[ 84 156 166 142 161]  q_959
[130 146 145  77 179]  q_989
[103  86  92 114 150]  q_651
[154 115 100 124 115]  q_317
[159  86 150 114  92]  q_194
[156 127 105 121 100]  q_714
[175 123 115 120  91]  q_628
[159 150 114  86 139]  q_554
asked: [159 150 114  86]
q_554
asked: [ 86 150 114  92]
q_194
asked: [159  86 150 114]
q_194
asked: [114  86 139]
q_554
asked: [105 121]
q_714

[127 156 133  60 131  57 108 141 105 134 119 124 111  92 121 138 146] = q_421
[128 159 135  50 130  53 108 142  91 139 125 123  96  80 124 138 140] = q_635
[140 159 144  58 129  77 108 138  85 131 126 125 112  83 129 135 136] = q_554
[127 189 139  62 128  69 110 138  81 143 125 122  98  79 123 136 141] = q_194
[127 150 137  52 132  59 110 136  83 139 125 123 106  80 121 137 147] = q_651
[136 153 140  62 132  57 115 140  86 150 124 126 101  85 121 135 134] = q_628
asked: [128 159 135  50 130  53 108 142  91 139 125 123  96  80 124 138 140]
q_635
asked: [131  57 108]
q_421
asked: [127 156 133  60 131  57 108 141 105 134]
q_421

[128 124 141 128 107 116] = q_35
[204 141 124 145 144 136] = q_554
[141 124 144 144  95 122] = q_628
[117 156 153 138 119 118] = q_320
[131 128 134 102 124 102] = q_714
[118 119  76 158 128 139] = q_635
[150 157 154 140 139 143] = q_959
asked: [144 144  95]
q_628
asked: [124 141]
q_35
asked: [141 124 145 144]
q_554
asked: [141 128 107 116]
q_35
asked: [ 95 122]
q_628

[127  96  99 140 162 147 129 113 107 127 128 127 137 145 125 140 119 140
 160 140 138 125 124 153  94 113 135 107 117 135] -> q_35
[131 123 134 156 183 144 125 132 125 127 126 130 132 132 135 140 133 113
 124 122 148 147 138 130 109 124 128 102 115 154] -> q_421
[119 107 132 120 143 125 155 118 137  72 140 122 180 114  66 164  75 139
 128 153 110 140 158  95 146 112 116 134 110 119] -> q_320
[140 101 129 160 139 137 128 124 123 128 137 125 145 127 127 144 118 127
 155 125 110 127 125 138 119 120 137 124 113 112] -> q_554
asked: [128 127 137 145]
q_35
asked: [128 137 125 145 127 127]
q_554
asked: [128 127 137]
q_35

[ 96 155 131 136 103 129 148 150 190 172] : q_421
[131 161 113 138 185 149  72 120 123 125] : q_35
[116 136 148 103 155 131 129 106 155  94] : q_317
[161 116 109 142 127 150 129 190 172 148] : q_989
[107 143 120 165 152 172 108 141 109  99] : q_635
[121  83 172 144 145 101  93 143 122 132] : q_554
[133 137 116  73 121 164 129 120 105 167] : q_628
[100 125 203 108 103 119 128 149  78 133] : q_194
asked: [116 136 148 103 155 131 129 106 155]
q_317
asked: [129 148 150 190 172]
q_421
asked: [155 131 136 103 129 148]
q_421
asked: [131 129]
q_317
asked: [129 106 155  94]
q_317
asked: [116 109 142 127 150 129 190 172 148]
q_989
asked: [ 83 172 144 145 101  93]
q_554

[130 130  93 152 113 136 143 154 149 138 158 151 153 126  97 134  93] = q_651
[144 151 159 106 115 154 142 141 138  93 140 133 117 139 152 174 150] = q_194
[128 143 119 128 118 128 113  96  85 120 104  84 118  68  85 171 126] = q_635
[129 109 144 105 139 101 118 108 110 119 106  95  97 140 136  97 133] = q_554
[150 144 131 116 150 143 138 140 134 107 143 124 107 141 148 113  67] = q_320
[111 126 134 147 109 128 113  84  85 118  68  96 104 120  85 145 141] = q_989
[114 119 120 137 104 130 117 101 100 112  92  96 111 120  88 149 156] = q_421
[145 157 167 102 132 159 145 151 156  98 154 150 125 139 170 157 135] = q_35
asked: [118  68  85 171 126]
q_635
asked: [129 109]
q_554
asked: [128 113  84  85 118  68  96 104 120  85]
q_989

[143 161 120  87 127 131 122 149 107 120 118 115 135 151 121 128 124 142
 106 104 128 110 115  93 150 140 137 114 174 109 140 138 163 142 152  92
 133 135  97 116 104 123 143 113 144 105 129 130 100 148 168 129 132 129
 117 155 176] -> q_635
[112 128 116 152  70  98 111 157 134 128 131 122 133 112 116 146 101 151
 150  95 116 111 179 114  88  98  96 115 128 131 122 131 171 119 112 143
  80 112 133 138 114 119 159  98 111  69 127 103 119 138 144 170 190 122
 119 145 151] -> q_35
[147 145 116 138  82 138 115 154 136 121 125 100 110 161 110 166 131 134
 120 110 137 128 127  97 144 131 134 130 122 129 126 155 135 130 142 119
 120 119 113 111 124 142 147 121 119 106 119 134 114 122 164 141 161 130
 130 148 139] -> q_959
[135 163  75 103 105 128 153 147 127 102 148  75  90 207  69 164 115 120
  95  89 158 132  99  90 156 123 150 135 172 159 131 161 158 159 171  47
 132 145 125 120 120 146 156 114 100 123 125 143 104 148 194 137 181 140
 137 165 189] -> q_714
[138 164  82 109 100 129 144 150 130 104 143  77  93 207  77 168 118 122
  96  89 156 130 100  87 153 128 149 135 163 151 129 162 155 152 168  60
 131 140 123 118 121 147 155 117 106 117 123 141 106 143 193 135 178 136
 137 163 181] -> q_421
[106 142 131 122  91 152 130 137 131 124 130  96 107 167 109 164 138 133
 117 104 141 131 121  91 152 131 138 131 124 130 131 164 133 134 156 113
 119 118 109 110 123 141 149 131 121 103 116 142 110 118 163 134 161 132
 125 152 148] -> q_989
[145 155 114 136  79 146 117 149 135 119 127  97 108 165 109 162 138 133
 117 106 142 131 122  91 152 130 137 131 124 129 131 163 133 133 153 112
 118 119 111 112 123 141 151 131 121 104 117 140 109 118 162 135 162 131
 126 152 146] -> q_651
asked: [106 142 131 122  91 152 130 137 131 124 129]
q_651
asked: [146 156 114 100 123]
q_714

[ 88 190 189 118 141 137  91] -> q_421
[148  66 158 158 126 144 106] -> q_651
[ 65  61 105  73  77  89  70] -> q_554
[ 89 179  75 200  77  59 106] -> q_320
[135 194  97  92  73 100 135] -> q_628
[200 119  77 171  55  67 119] -> q_714
[139  90 179  75 119  59 106] -> q_35
asked: [ 92  73 100 135]
q_628
asked: [200 119  77 171  55]
q_714
asked: [200  77  59 106]
q_320
asked: [126 144]
q_651
asked: [119  59]
q_35
asked: [ 90 179  75]
q_35
asked: [ 88 190]
q_421

[118 183 132 166 204 185] = q_959
[182 132 150 102 204 147] = q_989
[107  77  85 114 204 102] = q_635
asked: [204 185]
q_959
asked: [183 132]
q_959
asked: [ 85 114]
q_635

[147  93 122 139 146] : q_959
[113 114 180 136  82] : q_194
[114 112 180 134  83] : q_628
[155 156 155 180  83] : q_635
[111 110 191 137  72] : q_35
[166 105 103 146 154] : q_651
[ 51 129 135 120 127] : q_554
[131  89 120 132 139] : q_989
[103 144 154  97  51] : q_714
[ 98 113 135 100 195] : q_320
[135 129 120  51 202] : q_317
[159  74 108 133 136] : q_421
asked: [135 129 120  51]
q_317
asked: [103 146 154]
q_651
asked: [114 112 180 134]
q_628

[117 133 135 134 119 108 130 135 119 145 117 109 112 160 149 132 126 130
 125 116 133 113 104 132 131]  q_989
[125 125 121 128 127 106 128 131 111 142 147 129  85 175 168 157 132 128
 118 103 143 105  78 130 127]  q_35
[120 132 135 131 119 106 130 124 119 145 120 158 107 162 151 132 125 130
 129 122 129 113 110 133 131]  q_651
[ 93 106 140 122 132 108 130 111 175  85 142 147 131 129 168 132 126 130
 130 123 132 114 108 133 133]  q_554
[124 159 145 131  77 105 148 126 139 124  95  95 141 102  83  64 143 148
 166 169 122 110 174 163 155]  q_628
[124 159 145 131  77 105 148 126 139 124  95  95 141 102  83  64 141 148
 164 165 118 113 171 160 152]  q_714
[122 131 131 132 123 106 132 130 115 146 129 184 100 165 160 139 127 132
 122 115 134 111  97 130 128]  q_320
[119 155 145 134  87 105 143 129 135 131  94  91 141 114  99  79 138 143
 159 161 120 112 164 155 148]  q_317
[120 152 146 134  93 106 140 121 132 133  97 148 137 122 106  86 133 140
 154 155 121 114 158 150 149]  q_194
[124 159 145 131  77 105 148 126 139 124  95  95 141 102  83  64 143 148
 166 169 125 114 132 139 138]  q_421
asked: [ 93 106 140 121 132]
q_194
asked: [114  99  79 138]
q_317
asked: [131 111 142 147 129  85 175 168]
q_35

[119 165 187 136  72 104 129]  q_714
[151  85  96 146 186 151  85]  q_317
[146 186  96 151  85 146 146]  q_35
[ 95 110 125 169 123 153  88]  q_194
asked: [ 96 146 186 151  85]
q_317
asked: [ 96 151  85 146]
q_35
asked: [110 125 169 123 153]
q_194
asked: [146 186  96 151  85]
q_35
asked: [ 85 146 146]
q_35

[131 126 129 110 124 130 159 130 130 129 129 132 130 125 120 127 129 140
 127 116 130 128 126 129 132 130 128 127 129 138 128 142 133 126  65 125
 131 128 128 129 123 117 147 129 127 136 129 130 133 132 110 129 127 129
 128 132 160 139 120 106 128 128 128] = q_959
[129 128 132 134 158 134 111 126 124 178 128 129 126 131 131 129 126 129
 128 122 124 128 123 128 128 120 127 128 126 139 131 151 120 125 143 126
 143 128 127 134 137 132 127 150 131 127 137  68 128 126 126 139 128 126
 130 127 155 122 136 135 126 128 128] = q_651
[123 128 129 123 108 124 107 130 131  83 125 131 128 126 129 127 128 126
 129 128 128 128 133 128 130 123 128 128 133 103 130 119 131 135 100 125
 116 126 127 132 134 137 150 127 128 126 128 131 140  68 112 121 129 129
 127 118 103 131 128 112 131 129 129] = q_554
asked: [122 124]
q_651
asked: [134 137 150 127 128 126 128 131 140  68]
q_554
asked: [125 131 128 128 129 123 117]
q_959
asked: [127 132 134 137 150 127]
q_554

[102 154 172  84 162 152 104 197 126 136 144 141 102 135 134 132 149 103
 112 125 175 123  84 182  91 138  97 141 146 106 128 124 129 122 138 115
 128 136 157 149 149] -> q_714
[ 83 115 138 139 163 114 113 103 154 140 150 128 112 103 149 135 134 125
 102 132 104 144 107 148 125 102 152 130 128 118 121 119 130 124 129 133
 129 134 134  96 144] -> q_651
[102 154 172  84 162 152 104 197 126 136 144 141 102 135 134 132 149 103
 112 125 175 123  84 182  91 138  97 141 146 106 135 124 129 122 138 115
 128 117 134 140 124] -> q_554
[177 120 140 166  95 133 139 138 100 100 113  96  82 125 174 131 109 145
 142 109 114 111 167 127 172 170 135 129  83 138 117 158  93 120 106 118
 123 107 136 151 104] -> q_635
[135  97 141 146 106 128 124 129 118 131 122 103 116 116 132 123 148 145
 119 118 102 139 150 115 122 126 162 115 101 105 119 134 112 119  98 155
 123 119 130 136 121] -> q_194
[102 154 172  84 162 152 104 197 126 136 144 141 102 135 134 132 149 103
 112 125 175 123  84 182  91 138  97 141 146 106 128 124 129 122 138 115
 128 117 134 140 115] -> q_421
[100  83 163 129 128  78  89  84 187 127 125 180 158 137 114 111  84 139
 152 157 112 137  99 129 145  67 120 128 195 126 104  81 150 121 162 117
 139 147 142 109 114] -> q_628
asked: [111  84 139 152]
q_628
asked: [102 154 172  84 162 152 104 197 126 136 144 141 102 135 134 132 149 103
 112 125 175 123  84 182  91 138  97 141 146 106 128 124 129 122 138 115
 128 136 157 149 149]
q_714
asked: [102 154 172  84 162 152 104 197 126 136 144 141 102 135 134 132 149 103
 112 125 175 123  84 182  91 138  97 141 146 106 128 124 129 122 138 115
 128 117 134 140 115]
q_421
asked: [167 127 172]
q_635

[132 124 136 119 124 132  99] = q_989
[160  93 146 145 105 138 105] = q_317
[138 123  98 166 121 108  95] = q_714
[138 123  73 197 121  91 155] = q_421
[191 139 117  74 121  67 115] = q_554
asked: [ 98 166]
q_714
asked: [123  73 197 121  91 155]
q_421

[104 107 126 111 149  90 124 130 154 127] -> q_651
[100  98 117 114 153 105 128 122 136 142] -> q_35
[110 139 174 136 127 140 147 114 115 123] -> q_628
[120 130 178 141 129 137 142 107 113 122] -> q_421
[135 160 142  82 133 108 142 108 111  94] -> q_959
[118 119 144 142 134 144 149 104 115 116] -> q_989
[108 101 102  91 146  97 117 119 144 140] -> q_317
[105 117 109  93 136 107 123 104 143 122] -> q_635
[ 95 105 121 132 140 111 142 124 141 146] -> q_194
[ 97 125 120 126 105 175 144 143 104 122] -> q_554
[123 107 134 174 133 121 112 168 163 142] -> q_714
[122 128  98 168 125 147  52 140 161 143] -> q_320
asked: [ 91 146]
q_317
asked: [104 143 122]
q_635
asked: [117 119 144]
q_317
asked: [117 109  93 136 107 123 104]
q_635
asked: [140 161]
q_320

[120 123 150 134 132 121 127 175 157 131 116 133  99  93 124 118 109 105
 125 170 145 158 110 118 130] = q_714
[131 133 112 129 115 117 125  80  86 114 146 116 179 153 123 136 159 168
 130  74 102  70 145 136 119] = q_651
[129 122 131 123 129 136 126 118 120 123 132 120 149 138 138 134 136 126
 139 123 134 133 130 142 129] = q_421
[175 157 131 116 133  99  93 125 125 146 114 131 102  90 122 112 101  98
 126 180 145 166 106 109 129] = q_320
[119 122 156 133 133 118 127 179 161 127 114 131 102  90 122 115 108 102
 129 173 147 159 108 118 129] = q_959
asked: [129 115 117 125  80  86 114 146]
q_651
asked: [175 157 131 116 133  99  93 124]
q_714
asked: [146 116 179 153 123 136 159 168 130  74 102]
q_651
asked: [ 93 125]
q_320
asked: [ 90 122 115 108]
q_959
asked: [102  90 122 112 101  98 126 180 145 166]
q_320

[116 123 144 152 140]  q_635
[136 116 123 146 152]  q_959
[141 123 122 133  64]  q_989
asked: [144 152 140]
q_635
asked: [116 123 146 152]
q_959
asked: [116 123 144]
q_635

[125  90 134 108  96 127 111 154 140 158 123 114  45 172 115 123 125 153
  85 140 123 172 122 116 156 127  99 127 153  96 119  79 109 132 158 124
 135 120 143 117 113 141 124 131 125 147 131 149 123] -> q_35
[128 110 130 119 112 127 120 141 135 142 125 124  91 147 121 126 125 138
 108 134 125 150 125 120 141 127 113 129 139 111 123 107 119 130 141 125
 135 125 147 131 141 113 124 143 117 131 120 143 126] -> q_317
[139 121 126 126 108 125 125 143 139 132 120 144 122 126 119 129 116 122
 119 137 123 147 128 112 133 125 113 139 127 103 123 128 121 132 129 119
 127 130 134 119 136 113 125 144 117 130 120 143 126] -> q_320
[128 110 130 119 112 127 120 141 135 142 125 124  91 147 121 126 125 138
 108 134 125 150 125 120 141 127 113 129 139 111 123 107 119 130 141 125
 135 125 147 131 141 118 134  93 133 149 176  88 123] -> q_959
asked: [131 125 147 131 149 123]
q_35
asked: [103 123 128 121 132 129 119 127 130]
q_320
asked: [135 125 147 131 141 113 124 143 117 131 120]
q_317
asked: [131 141 113 124]
q_317
asked: [122 116 156]
q_35
asked: [128 110 130 119 112 127 120 141 135 142 125 124  91 147 121 126 125 138
 108 134 125 150 125 120 141 127 113 129 139 111 123 107 119 130 141 125
 135 125 147 131 141 113 124 143 117 131 120 143 126]
q_317

[107 148 116 148 108 138 157 124 131 106 164 113 184 123 100 121 133 126
 117 172  90 134 130 100 111 163 100 123 136  89 102  78 137 121  80 129
 126 155 106 165  90 134 144 171  98 131 142 122 113 128 117  72 115 119
 125 117 128 124 141 142 125] : q_194
[ 89 162 139 131 132 116 131 137 135 103 138 116 141 108 129 136 138 143
 108 148 132 142 146 117 128 149 118 132 140  95 132  88 143 119  67 103
 100 150 137 153  92 130 137 161 109 113 144 106 113 140 122  97 122 122
 137 134 125 120 144 159 124] : q_628
[150 132 116 148 108 138 157 124 131 106 164 113 184 123 100 121 133 126
 117 172  90 134 130 100 111 163 100 123 136  89 102  78 137 121  80 129
 126 155 153  92 137 131 143 141 113 130 140  79 119 172 120 130 123 128
 149 128 127 135 158 181 116] : q_651
asked: [115 119 125 117 128 124 141 142 125]
q_194
asked: [148 132]
q_628
asked: [150 132 116 148 108 138 157 124 131 106 164 113 184 123 100 121 133 126
 117 172  90 134 130 100 111 163 100 123 136  89 102  78 137 121  80 129
 126 155 153  92 137 131 143 141 113 130 140  79 119 172 120 130 123 128
 149 128 127 135 158 181 116]
q_651
asked: [ 92 137 131 143 141 113 130 140  79]
q_651
asked: [137 153  92]
q_628

[131 114 112 143 129 118 140  82 146 109 150 119 191 138 138 118 102 123
 116 110 129 123 122 143 164 155 126 167 143 126 112 139 121 150 102 132
 122 111 160 123 132 109 169 111 120 158 139 111 148 112 104 152 149 118
 118 123 144 136 114 110 147  99] = q_35
[140 121 104 130 133 158 127 172 104  85 125 171  87 106  92 134 117 129
 122 153 132 139 127 135 111 146 142  90 141 110 148 118 138 126 111 102
 122 110 163 126 145 126  85 126 139 129 125 133 146 137 129 121 129 154
 129  96  93 122 146 121 113 126] = q_317
[136 109 134 131 126 151 107 166  89 109 130 152  92  94 114 119 130 115
 126 175 132 147 115 116  99 125 134 113 132 146 141  90 122 128 120 137
 122 128 136 133 132 129  57 147 152 112 124 138 116 133 137 125 106 136
 127  97  91 133 147 133 113 117] = q_959
[123 170  98  93 129 163  89 128 114 122 107 110 101 129 134 129 159 140
 143 111  72 139 163 114  94  93 119 113 133 161 113 114 128 116 172 127
 126 145  81 122  97 142 123 139 119 118 137 129 113 125 151 103 105 142
 133 146 144 127 123 146 119 152] = q_554
[143 126 112 139 119 122 103 159  93 127 127 129  96 111 140 113 154 121
 129 160 115 146 124 112  91 107 124 117 118 159 132  88 125 123 138 157
 138 138  99 129 111 141  69 138 147 119 139 126  99 145 152 113  94 118
 133 114 100 137 144 150 115 130] = q_421
[133 112 106 146 136 133 157 119 135 121 142 129 134 169 133 113 129 100
 130 122 154 134 101 149 149 174 144 135 111  81 116 137 113 124 100 140
 150 106 169  94 154 116 156 113 150 147 126 127 141 135 108 165 150 111
 122 115 114 124 114  95 126 116] = q_194
[110 159 150 119 125 129 131 104 163 182 127 106 176 118 147 148 115 144
 121 108 160  96 122 123 157 111 108 152 124 131 139 157 138 135 133 125
 129 143 105 162 122 139 157 127 103 124 126 124 119 123 125 120 136 101
 133 164 164 127 135 141 155 130] = q_989
[111 148 148 124 124 129 134  96 163 159 130 111 190 114 151 141 107 144
 108 102 150  92 130 129 168 120 108 153 134 130 134 152 146 145 124 126
 130 128 119 158 122 134 157 113 100 140 143 111 130 126 117 120 140 105
 134 159 163 132 138 139 159 123] = q_635
[122 138 135 136 127 122 134  88 158 132 139 118 198 117 148 136 102 144
 102 104 134 100 130 141 169 138 111 157 141 130 126 148 140 154 111 124
 123 120 135 149 125 126 165 108  98 149 154 103 140 125 113 126 144 115
 129 146 154 136 134 133 159 113] = q_628
[138 128 104 140 139 145 157 156 131 118 125 148  99 160 123 128 134 115
 128 123 148 122 109 153 139 171 149 103 103  67 129 143 129 118 103 126
 153 106 166  93 153 127 138 108 150 142 135 123 142 148 117 145 146 121
 123 112 105 116 125  98 115 135] = q_320
[139 116 106 131 131 160 123 170  98  93 129 164  89  99  95 133 114 129
 120 163 130 143 123 129 108 139 139  95 141 123 152 108 134 132 109 108
 119 115 154 130 138 126  71 133 148 120 119 134 139 129 132 124 119 152
 128  90  86 129 142 127 115 123] = q_651
asked: [143 126 112 139 121]
q_35
asked: [122 154 134 101 149 149 174 144 135 111]
q_194
asked: [123 170  98  93 129 164  89]
q_651
asked: [119 123 125 120 136 101 133 164 164]
q_989
asked: [106 166  93 153 127 138 108 150 142 135]
q_320

[125 133 127 131 120 119 108 122 113]  q_421
[144 114 140 137 132  93 126 118 110]  q_651
[148  93 141  75 127 131 170 127 203]  q_989
[120 128 125 129 153 110 165 129 112]  q_714
[155  99 148 129 144 104 157 128 140]  q_194
[153 111 143 131 122 128 116 128 151]  q_554
[116 140 120 135 138 132 128 126 130]  q_635
[122 133 123 120 123 160 126 138 151]  q_35
[132 138 125 135  92 143  80 123 127]  q_959
asked: [132 138 125]
q_959
asked: [148  93 141  75 127 131]
q_989
asked: [120 135 138 132 128 126]
q_635

[107 143 107 108  87 147  86 144 123  97 173 135 114 110 116  59 125 112
 136 163 100 116 118 145 161 112 112 131  97 110  93 122] = q_35
[107 143 107 108  87 147  86 144 123  97 173 135 110 116  59 125 114 112
 136 163 100 116 118 145 161 112 112 131  97 110  93 122] = q_320
[107 143 107 106  87 148  86 147 122  96 176 135 114 110 119  57 125 112
 136 163 100 116 118 145 164 112 112 132  97 110  93 122] = q_421
asked: [107 143 107 108  87 147  86 144 123  97 173 135 110 116  59 125 114 112
 136 163 100 116 118 145 161 112 112 131  97 110  93 122]
q_320
asked: [114 110 116  59 125]
q_35
asked: [164 112]
q_421
asked: [123  97 173 135 110]
q_320
asked: [107 108  87 147  86 144 123  97 173 135 110 116]
q_320
asked: [107 143 107 108  87 147  86 144 123  97 173 135 114 110 116  59 125 112
 136 163 100 116 118 145 161 112 112 131  97 110  93 122]
q_35

[110 129 157 157 150  90] : q_989
[129 157 157 110 150 112] : q_421
[113 137 181 139 123 147] : q_554
[117 164 142  78 136 116] : q_628
[ 89  90 109 161 143 133] : q_320
[163 151 139  58 129  96] : q_635
[ 80  88 115 104 152  85] : q_959
[146 163 152  59 139  99] : q_651
[127  93 123 107 150  81] : q_317
[155 168 136  65 133  96] : q_714
[127 118 133 148 119 167] : q_35
[ 99 118 133 148 119 167] : q_194
asked: [129 157 157 110 150]
q_421
asked: [163 152]
q_651
asked: [164 142]
q_628
asked: [161 143]
q_320
asked: [150  90]
q_989

